Below is a small trained network, with its code and all its weights. Each question gives an input and a target symbol and asks what happens when units are switched off, that is, made to give their printed mean instead of their output.

import numpy as np


def w(rows, s, z=0):
    codes = np.array(rows[::2]) - 128.0
    scale = np.full(codes.shape[1], s)
    scale[-1] = z or s
    return codes * scale


def norm(h):
    return h / np.sqrt((h * h).mean(-1, keepdims=True) + 1e-5)


def f(y):
    return y / 2 * (1 + np.tanh(0.7978845608 * (y + 0.044715 * y**3)))


def softmax(a):
    e = np.exp(a - a.max(-1, keepdims=True))
    return e / e.sum(-1, keepdims=True)


def log_softmax(a):
    a = a - a.max(-1, keepdims=True)
    return a - np.log(np.exp(a).sum(-1, keepdims=True))


def net(x, mask):
    ids = ['ΓΠΨαζησφ'.index(c) for c in x.split()]
    T = len(ids)
    res = E[ids] + P[:T]
    u = 0
    for l in range(3):
        q, k, v = (norm(res) @ M[l].T for M in (Q, K, V))
        z = softmax(np.where(np.tri(T) > 0, q @ k.T / 3**0.5, -1e9)) @ v
        res = res + np.where(mask[u], z, O[l][:, -1]) @ O[l][:, :-1]
        u += 1
        y = f(norm(res) @ A[l][:, :-1].T + A[l][:, -1])
        res = res + np.where(mask[u : u + 12], y, B[l][:, -1]) @ B[l][:, :-1]
        u += 12
    return log_softmax(norm(res)[-1] @ U[:, :-1].T + U[:, -1])


Q, K, V, O, A, B = {}, {}, {}, {}, {}, {}
E = w([
[109,134,101,110,135],'Γ',
[120,88,183,108,148],'Π',
[159,90,94,149,145],'Ψ',
[100,141,168,111,3],'α',
[142,158,153,183,140],'ζ',
[138,183,88,98,135],'η',
[101,85,110,85,116],'σ',
[150,171,145,80,70],'φ',
],0.0037)
P = w([
[195,122,228,28,126],'0',
[189,145,103,147,24],'1',
[30,121,80,190,59],'2',
[128,129,165,67,177],'3',
[206,144,111,146,77],'4',
[2,118,78,182,83],'5',
[104,118,128,97,244],'6',
[197,142,100,168,123],'7',
],0.0017)
Q[0] = w([
[71,137,174,155,254],'L0H0',
[107,116,153,92,197],'L0H0',
[169,70,135,34,147],'L0H0',
],0.0045)
K[0] = w([
[187,159,255,131,216],'L0H0',
[235,99,202,203,216],'L0H0',
[215,45,70,191,180],'L0H0',
],0.0031)
V[0] = w([
[103,249,155,124,29],'L0H0',
[119,99,78,220,81],'L0H0',
[151,62,80,62,50],'L0H0',
],0.0014)
O[0] = w([
[108,253,212,119,190,255],'L0H0',
[184,86,159,187,198,100],'L0H0',
[63,72,89,42,224,167],'L0H0',
],0.0013,0.00053)
A[0] = w([
[160,163,69,111,71,92],'L0N0',
[111,143,108,123,179,76],'L0N1',
[158,152,150,100,143,54],'L0N2',
[81,142,151,135,174,86],'L0N3',
[48,39,148,107,153,23],'L0N4',
[128,128,128,128,128,128],'L0N5',
[64,88,121,29,68,6],'L0N6',
[123,141,155,119,154,119],'L0N7',
[99,144,87,71,254,33],'L0N8',
[197,105,227,74,145,50],'L0N9',
[158,105,162,138,126,72],'L0N10',
[146,56,206,74,116,63],'L0N11',
],0.0032,0.0013)
B[0] = w([
[54,175,150,74,153,218],'L0N0',
[141,122,147,100,91,48],'L0N1',
[126,127,104,145,93,58],'L0N2',
[137,125,80,104,95,67],'L0N3',
[154,200,94,155,116,4],'L0N4',
[128,128,128,128,128,128],'L0N5',
[142,73,129,137,211,97],'L0N6',
[138,95,98,136,107,123],'L0N7',
[208,166,226,116,52,71],'L0N8',
[116,76,90,217,72,166],'L0N9',
[143,104,105,156,133,63],'L0N10',
[80,90,98,250,136,89],'L0N11',
],0.0024,0.00036)
Q[1] = w([
[248,26,126,97,142],'L1H0',
[254,144,147,113,148],'L1H0',
[71,110,78,57,100],'L1H0',
],0.0095)
K[1] = w([
[163,31,40,160,211],'L1H0',
[171,182,70,154,242],'L1H0',
[114,76,59,1,53],'L1H0',
],0.0064)
V[1] = w([
[85,114,174,157,4],'L1H0',
[184,156,122,125,57],'L1H0',
[105,92,105,87,11],'L1H0',
],0.0024)
O[1] = w([
[186,37,42,93,250,233],'L1H0',
[4,65,137,106,166,255],'L1H0',
[137,240,173,231,230,115],'L1H0',
],0.0018,0.00054)
A[1] = w([
[138,127,159,88,68,64],'L1N0',
[102,100,40,159,73,47],'L1N1',
[124,114,196,138,151,110],'L1N2',
[121,105,125,140,83,139],'L1N3',
[178,113,144,159,253,8],'L1N4',
[135,119,140,128,144,33],'L1N5',
[109,104,192,144,138,84],'L1N6',
[97,166,130,76,234,15],'L1N7',
[160,138,128,140,189,77],'L1N8',
[74,108,101,185,147,118],'L1N9',
[130,129,124,129,128,126],'L1N10',
[132,58,109,60,144,90],'L1N11',
],0.0049,0.0015)
B[1] = w([
[126,78,121,162,139,116],'L1N0',
[173,141,126,73,45,152],'L1N1',
[164,150,119,96,129,199],'L1N2',
[137,120,152,133,101,158],'L1N3',
[4,166,72,79,141,167],'L1N4',
[144,152,113,137,145,35],'L1N5',
[197,162,125,104,132,160],'L1N6',
[115,63,167,193,95,145],'L1N7',
[89,124,107,100,122,125],'L1N8',
[203,110,147,121,130,253],'L1N9',
[126,126,128,125,128,126],'L1N10',
[181,217,163,140,137,172],'L1N11',
],0.0035,0.00061)
Q[2] = w([
[95,189,131,166,127],'L2H0',
[127,126,101,182,135],'L2H0',
[144,67,1,218,142],'L2H0',
],0.0038)
K[2] = w([
[20,106,121,129,80],'L2H0',
[142,28,117,169,79],'L2H0',
[196,1,106,130,114],'L2H0',
],0.0038)
V[2] = w([
[155,20,246,114,192],'L2H0',
[194,138,50,141,209],'L2H0',
[131,118,37,179,36],'L2H0',
],0.0012)
O[2] = w([
[129,3,152,142,84,203],'L2H0',
[89,184,198,128,69,162],'L2H0',
[56,175,139,135,161,2],'L2H0',
],0.0016,0.00039)
A[2] = w([
[69,88,254,128,174,68],'L2N0',
[59,148,75,119,89,77],'L2N1',
[134,103,56,65,170,103],'L2N2',
[159,100,66,144,162,149],'L2N3',
[132,128,185,113,57,78],'L2N4',
[91,152,82,195,226,5],'L2N5',
[131,65,163,163,113,129],'L2N6',
[202,87,207,96,162,78],'L2N7',
[37,73,73,197,109,62],'L2N8',
[117,83,126,143,198,38],'L2N9',
[143,164,131,88,190,122],'L2N10',
[92,138,140,114,151,106],'L2N11',
],0.0043,0.0026)
B[2] = w([
[185,207,177,122,68,154],'L2N0',
[207,96,166,56,177,98],'L2N1',
[113,192,194,183,140,103],'L2N2',
[92,138,218,92,109,150],'L2N3',
[73,41,93,140,239,152],'L2N4',
[144,71,159,2,106,82],'L2N5',
[107,229,72,96,110,162],'L2N6',
[174,116,213,74,178,248],'L2N7',
[197,99,190,190,69,87],'L2N8',
[67,93,55,147,53,41],'L2N9',
[134,74,132,165,23,189],'L2N10',
[173,125,71,121,72,102],'L2N11',
],0.0025,0.0011)
U = w([
[204,31,119,182,121,72],'Γ',
[204,143,216,72,231,151],'Π',
[230,93,2,86,90,32],'Ψ',
[8,37,128,134,84,253],'α',
[107,177,66,244,193,197],'ζ',
[35,209,87,15,110,108],'η',
[94,65,63,61,216,134],'σ',
[102,163,226,173,5,91],'φ',
],0.0099,0.002)

Each question gives the input, a string of symbols that net reads in full, and the target symbol t.
The units are the heads (3 rows each of Q, K, V and O) and the neurons (one row each of A and B). Each row of codes is followed by its name. A weight is (code - 128) times the scale printed after its matrix; where a second scale follows, it is the last column's (O, A, B and U).
mask holds one flag per unit, layer by layer, with each layer's heads first. A switched-off unit (its flag False) gives its mean, the last column of its rows in O or B, instead of its output. The means were averaged over made-up inputs and are rounded, as every weight is.
A unit's drop is (log p(t) with every unit on - log p(t) with that unit switched off) / (log p(t) with every unit on - log p(t) with every unit switched off).
The circuit of an input: a set's keep is (log p(t) with only the set's units on - log p(t) with every unit switched off) / (log p(t) with every unit on - log p(t) with every unit switched off). Starting from the 12 units with the biggest drops (on a tie, the unit counted first), units are removed one at a time, each time the one whose removal leaves the highest keep (on an exact tie, the one counted first), for as long as the keep stays at least 0.8.
units of the circuit, in order: the units of the circuit, biggest drop first
most important unit: the unit with the biggest drop
top k neurons: the k neurons with the biggest drops, biggest first
top k neurons in layer l: the k neurons of layer l with the biggest drops, biggest first
input η ζ Ψ, target Ψ: units of the circuit, in order : [L1N1]
input Ψ η Π η Ψ σ, target σ: top 2 neurons : [L1N1; L1N11]
input ζ ζ ζ Γ σ ζ Ψ, target Π: units of the circuit, in order : [L0N8; L1N11]
input Π ζ Ψ ζ Ψ, target ζ: top 3 neurons in layer 2 : [L2N7; L2N2; L2N5]
input Π ζ Ψ φ α η, target α: units of the circuit, in order : [L1N7; L1H0; L2N5; L2N8]
input σ ζ Ψ α ζ, target Ψ: top 3 neurons in layer 1 : [L1N7; L1N4; L1N11]
input ζ σ ζ α Ψ ζ, target α: top 4 neurons in layer 2 : [L2N5; L2N8; L2N7; L2N9]
input Π Ψ ζ ζ σ Ψ ζ, target η: top 2 neurons : [L1N4; L0N9]
input α ζ Π ζ σ ζ, target α: top 2 neurons : [L2N5; L1N4]
input Ψ ζ η Ψ, target φ: top 2 neurons in layer 1 : [L1N4; L1N7]
input ζ ζ ζ Ψ ζ, target Ψ: top 2 neurons in layer 0 : [L0N8; L0N6]
input ζ Ψ ζ Γ ζ φ η η, target η: units of the circuit, in order : [L1N9; L0N0; L1N6]
input Γ ζ Ψ ζ, target φ: top 3 neurons in layer 1 : [L1N4; L1N1; L1N11]
input η φ φ σ ζ φ σ, target φ: most important unit : L2N0
input φ Ψ η Ψ Π η, target φ: top 2 neurons in layer 1 : [L1N7; L1N4]
input η Ψ Γ, target Γ: top 3 neurons : [L2N8; L1N7; L2N1]
input Π ζ Γ η Ψ ζ Ψ, target φ: top 3 neurons : [L0N8; L2N10; L0N6]
input ζ Ψ Ψ ζ, target φ: top 3 neurons : [L2N10; L0N9; L1N4]
input ζ ζ σ Ψ ζ Ψ, target Ψ: top 3 neurons : [L1N1; L0N6; L2N7]
input ζ ζ σ ζ ζ η Ψ Π, target Γ: top 2 neurons : [L0N9; L0N11]
input η η Γ, target Γ: top 3 neurons in layer 1 : [L1N7; L1N4; L1N1]
input φ ζ Γ, target φ: top 3 neurons : [L2N8; L1N7; L0N9]
input σ η α η, target φ: top 2 neurons in layer 2 : [L2N10; L2N0]
input α Ψ η Ψ η α Ψ, target η: top 2 neurons : [L1N4; L1N9]
